Below are the code and all the weights of a small trained network. Each question names an input and a class and asks about switching units off, where a switched-off unit gives its printed mean instead of its output.

import numpy as np


def w(rows, s, z=0):
    codes = np.array(rows[::2]) - 128.0
    scale = np.full(codes.shape[1], s)
    scale[-1] = z or s
    return codes * scale


def f(y):
    return np.maximum(y, 0)


def log_softmax(a):
    a = a - a.max(-1, keepdims=True)
    return a - np.log(np.exp(a).sum(-1, keepdims=True))


def net(x, mask):
    res = np.array(x, float).reshape(1, 7) / 4 @ E
    y = f(res @ A[0][:, :-1].T + A[0][:, -1])
    res = res + np.where(mask, y, B[0][:, -1]) @ B[0][:, :-1]
    return log_softmax(res[-1] @ U[:, :-1].T + U[:, -1])


A, B = {}, {}
E = w([
[111,78,208,146,94],'x0',
[25,103,1,121,60],'x1',
[82,207,153,212,126],'x2',
[158,131,73,75,172],'x3',
[188,135,59,151,22],'x4',
[156,31,102,220,228],'x5',
[187,182,63,155,171],'x6',
],0.0097)
A[0] = w([
[136,171,171,90,116,132],'neuron 1',
[203,251,123,74,179,185],'neuron 2',
[89,114,30,89,58,211],'neuron 3',
[155,181,142,117,111,68],'neuron 4',
[143,198,134,193,72,193],'neuron 5',
[91,48,215,109,127,143],'neuron 6',
[171,178,131,94,131,120],'neuron 7',
[111,144,121,138,112,3],'neuron 8',
[212,57,67,133,158,180],'neuron 9',
[64,166,104,136,128,134],'neuron 10',
[150,214,172,110,182,104],'neuron 11',
[132,141,208,197,117,220],'neuron 12',
[98,151,163,105,102,81],'neuron 13',
[15,165,107,132,69,117],'neuron 14',
[93,42,155,123,123,247],'neuron 15',
[47,171,114,116,92,102],'neuron 16',
[50,176,105,102,95,145],'neuron 17',
[79,178,102,116,95,206],'neuron 18',
[169,172,151,94,163,115],'neuron 19',
[150,118,114,92,119,122],'neuron 20',
[162,66,53,110,185,93],'neuron 21',
[114,107,187,126,46,132],'neuron 22',
],0.012,0.0038)
B[0] = w([
[121,123,164,134,92,178],'neuron 1',
[61,215,230,174,73,236],'neuron 2',
[108,183,104,58,130,254],'neuron 3',
[110,110,153,180,104,161],'neuron 4',
[63,141,30,171,88,201],'neuron 5',
[206,39,167,142,95,202],'neuron 6',
[98,187,162,143,74,173],'neuron 7',
[116,82,139,139,159,136],'neuron 8',
[207,244,112,116,179,234],'neuron 9',
[61,109,100,98,172,171],'neuron 10',
[64,141,166,177,98,201],'neuron 11',
[153,69,90,216,121,209],'neuron 12',
[164,129,139,96,69,165],'neuron 13',
[73,60,82,74,129,214],'neuron 14',
[255,73,153,96,156,195],'neuron 15',
[110,132,97,78,132,189],'neuron 16',
[50,119,132,36,140,197],'neuron 17',
[9,119,131,77,119,194],'neuron 18',
[120,156,216,165,125,182],'neuron 19',
[135,184,74,149,110,159],'neuron 20',
[136,211,90,101,238,218],'neuron 21',
[166,116,68,116,56,194],'neuron 22',
],0.0084,0.014)
U = w([
[159,2,182,170,253,98],'0',
[72,96,35,240,115,167],'1',
[95,181,105,95,60,3],'2',
[196,228,70,102,244,170],'3',
[57,174,234,187,85,119],'4',
[199,22,128,105,50,194],'5',
[60,98,105,3,150,120],'6',
],0.0086,0.0049)

Each question gives the input, the list of numbers given to net, and the class t.
The units are the neurons (one row each of A and B). Each row of codes is followed by its name. A weight is (code - 128) times the scale printed after its matrix; where a second scale follows, it is the last column's (A, B and U).
mask holds one flag per neuron, in row order. A switched-off neuron (its flag False) gives its mean, the last column of its row in B, instead of its output. The means were averaged over made-up inputs and are rounded, as every weight is.
A unit's drop is (log p(t) with every unit on - log p(t) with that unit switched off) / (log p(t) with every unit on - log p(t) with every unit switched off).
The circuit of an input: a set's keep is (log p(t) with only the set's units on - log p(t) with every unit switched off) / (log p(t) with every unit on - log p(t) with every unit switched off). Starting from the 12 units with the biggest drops (on a tie, the unit counted first), units are removed one at a time, each time the one whose removal leaves the highest keep (on an exact tie, the one counted first), for as long as the keep stays at least 0.8.
circuit, biggest first: the units of the circuit, biggest drop first
top k neurons: the k neurons with the biggest drops, biggest first
drop of u: that unit's drop, to one decimal
input [3,2,-8,7,-4,-7,7], class 4: circuit, biggest first : neuron 2; neuron 19
input [-4,-4,1,-5,6,1,1], class 1: circuit, biggest first : neuron 5; neuron 3
input [4,2,-4,7,1,8,-5], class 3: circuit, biggest first : neuron 9
input [0,-1,8,-4,6,-5,-2], class 1: top 2 neurons : neuron 5; neuron 12
input [8,2,3,6,-2,4,4], class 3: top 2 neurons : neuron 6; neuron 14
input [-1,2,7,0,4,-2,4], class 6: top 3 neurons : neuron 17; neuron 18; neuron 14
input [-8,0,1,7,7,-4,8], class 4: drop of neuron 2 : 0.9
input [-5,4,7,-5,-1,3,-3], class 6: drop of neuron 14 : 0.1
input [8,2,4,8,5,-1,-3], class 6: drop of neuron 2 : 0.1
input [-1,6,5,-2,-6,6,0], class 6: drop of neuron 19 : 0.2
